X =
[[ 15  28 -46   1 -27]
 [ -5  27  26 -35 -12]
 [-16  27  41 -25   6]
 [ -1  -7  21  14 -16]
 [ 39 -46 -17  18 -45]
 [-16 -19  16  47 -18]
 [-15 -20 -19  12  18]
 [  2 -16   8 -13 -21]]
Rows and columns are counted from 1.
(1, 1)	15
(2, 3)	26
(5, 2)	-46
(3, 2)	27
(1, 4)	1
(7, 2)	-20
(1, 5)	-27
(4, 1)	-1
(4, 3)	21
(8, 2)	-16
(2, 1)	-5
(8, 3)	8
(8, 4)	-13
(7, 5)	18
(6, 2)	-19
(8, 5)	-21
(8, 1)	2
(7, 4)	12
(1, 3)	-46

arr =
array([[-250.08, -116.96,  -66.83, -199.06,  -66.04, -140.88, -220.62,
         209.78,   50.23,  -72.11,  -77.09],
       [-217.85,  -98.43,  -66.30, -168.81,  -99.83, -103.59, -186.99,
         136.46,   15.20,  -64.16,  -76.79],
       [-266.24, -102.43,  -49.62, -209.34,  -70.45, -154.96, -226.64,
         225.11,   57.65,  -76.63,  -78.59],
       [-257.06, -130.44,  -73.75, -196.45,  -65.49, -131.46, -228.28,
         217.98,   62.23,  -71.69,  -86.61],
       [-270.76, -103.72,  -49.56, -206.85,  -78.25, -146.85, -228.41,
         223.52,   60.76,  -75.83,  -84.09],
       [-272.06, -101.14,  -46.42, -206.13,  -79.68, -146.93, -227.85,
         222.63,   61.94,  -76.65,  -85.75],
       [-101.92,   -9.48,    8.29, -116.34,   -1.56, -185.91,  -81.17,
          21.31,  -30.06,  -98.28,  -49.68]])
Indices start at 1.
(1, 1) = -250.08
(3, 5) = -70.45
(7, 2) = -9.48
(1, 4) = -199.06
(5, 2) = -103.72
(4, 4) = -196.45
(2, 11) = -76.79
(5, 11) = -84.09
(7, 4) = -116.34
(1, 10) = -72.11
(6, 1) = -272.06
(7, 8) = 21.31
(6, 5) = -79.68
(7, 6) = -185.91
(5, 4) = -206.85
(4, 5) = -65.49
(4, 7) = -228.28
(1, 2) = -116.96
(3, 7) = -226.64
(1, 9) = 50.23
(5, 9) = 60.76
(3, 1) = -266.24
(4, 1) = -257.06
(3, 3) = -49.62
(6, 9) = 61.94
(7, 3) = 8.29
(1, 6) = -140.88
(6, 2) = -101.14
(4, 9) = 62.23
(7, 10) = -98.28
(7, 9) = -30.06
(5, 3) = -49.56

grid =
12 55 2 -33 57 0 45 -13 5 -31 -14 17 -3
15 55 12 -11 40 11 45 -35 -29 -13 5 28 -3
10 10 -9 -21 -4 6 29 19 2 2 9 20 -1
7 31 7 -14 -1 -41 -20 -22 52 38 18 53 16
12 53 -7 -18 46 -12 57 -16 12 -19 2 7 5
20 47 2 -24 40 6 49 -28 -12 -31 -22 34 10
18 50 13 -8 46 11 41 -35 -22 -25 -6 26 -11
-44 5 11 -17 22 0 -20 26 22 -19 -16 5 12
Rows and columns are counted from 1.
(1, 1) = 12
(5, 12) = 7
(5, 5) = 46
(2, 3) = 12
(2, 5) = 40
(8, 6) = 0
(8, 9) = 22
(4, 5) = -1
(6, 11) = -22
(1, 11) = -14
(8, 12) = 5
(3, 5) = -4
(4, 1) = 7
(4, 12) = 53
(8, 5) = 22
(3, 7) = 29
(3, 10) = 2
(2, 8) = -35
(4, 2) = 31
(8, 13) = 12
(5, 4) = -18
(2, 13) = -3
(1, 13) = -3
(8, 2) = 5
(6, 4) = -24
(8, 3) = 11
(7, 1) = 18
(2, 11) = 5
(5, 7) = 57
(5, 10) = -19
(6, 9) = -12
(7, 13) = -11
(7, 5) = 46
(4, 10) = 38

M = [[6.3, -8.0, 20.5, 1.2], [-0.1, 14.4, -14.2, 4.9], [11.7, 8.9, -11.1, 19.4], [-11.0, -10.4, -17.5, -1.8], [-11.3, -3.0, -18.3, -2.5], [-3.6, 4.1, 17.5, -12.1], [5.7, -8.6, 20.2, 1.6], [-11.4, 6.0, -18.8, -3.1], [-19.7, -22.8, 12.4, -13.7], [-7.4, -15.5, 18.9, -11.8], [4.2, -8.9, 20.1, 0.0], [-5.5, -4.1, 17.5, -13.1]]
Indices start at 1.
(1, 1) -> 6.3
(1, 2) -> -8.0
(1, 4) -> 1.2
(9, 4) -> -13.7
(4, 2) -> -10.4
(5, 3) -> -18.3
(10, 2) -> -15.5
(11, 2) -> -8.9
(12, 2) -> -4.1
(2, 3) -> -14.2
(12, 4) -> -13.1
(11, 1) -> 4.2
(8, 2) -> 6.0
(6, 3) -> 17.5
(2, 2) -> 14.4
(11, 3) -> 20.1
(10, 4) -> -11.8
(5, 2) -> -3.0
(12, 1) -> -5.5
(6, 1) -> -3.6
(3, 4) -> 19.4
(4, 4) -> -1.8
(8, 3) -> -18.8
(4, 3) -> -17.5

a =
[[  3  -1  26 -54 -18]
 [ -7 -40   0 -54 -28]
 [-29 -31 -26 -31  -3]
 [ 14  31 -14  19  53]
 [ 31  25  -5  31  42]
 [-26 -21 -24 -29 -50]]
Indices start at 1.
(1, 1): 3
(5, 5): 42
(3, 1): -29
(1, 4): -54
(2, 2): -40
(6, 5): -50
(1, 5): -18
(4, 3): -14
(3, 5): -3
(5, 4): 31
(6, 3): -24
(4, 4): 19
(1, 3): 26

W =
2 11 33 28 17 -26 -1 -2 31 3 25 19 2
2 -2 46 23 19 -36 14 -14 2 12 26 -15 7
-10 10 29 4 5 -15 19 3 6 49 3 -24 13
-42 1 23 17 16 -18 -13 4 -3 37 -25 6 -4
-13 16 36 13 7 -26 21 -17 28 7 0 10 -11
-16 16 44 16 12 3 21 7 15 28 10 -23 30
-15 13 29 28 0 -9 3 3 34 33 -5 -20 12
Indices start at 1.
(1, 1): 2
(7, 8): 3
(1, 6): -26
(4, 2): 1
(3, 12): -24
(5, 9): 28
(7, 13): 12
(2, 8): -14
(7, 3): 29
(1, 2): 11
(5, 7): 21
(5, 5): 7
(4, 3): 23
(1, 5): 17
(2, 2): -2
(6, 10): 28
(6, 4): 16
(4, 4): 17
(1, 13): 2
(6, 1): -16
(2, 13): 7
(7, 5): 0
(7, 11): -5
(3, 9): 6
(3, 8): 3
(5, 10): 7
(2, 9): 2
(7, 9): 34
(7, 1): -15
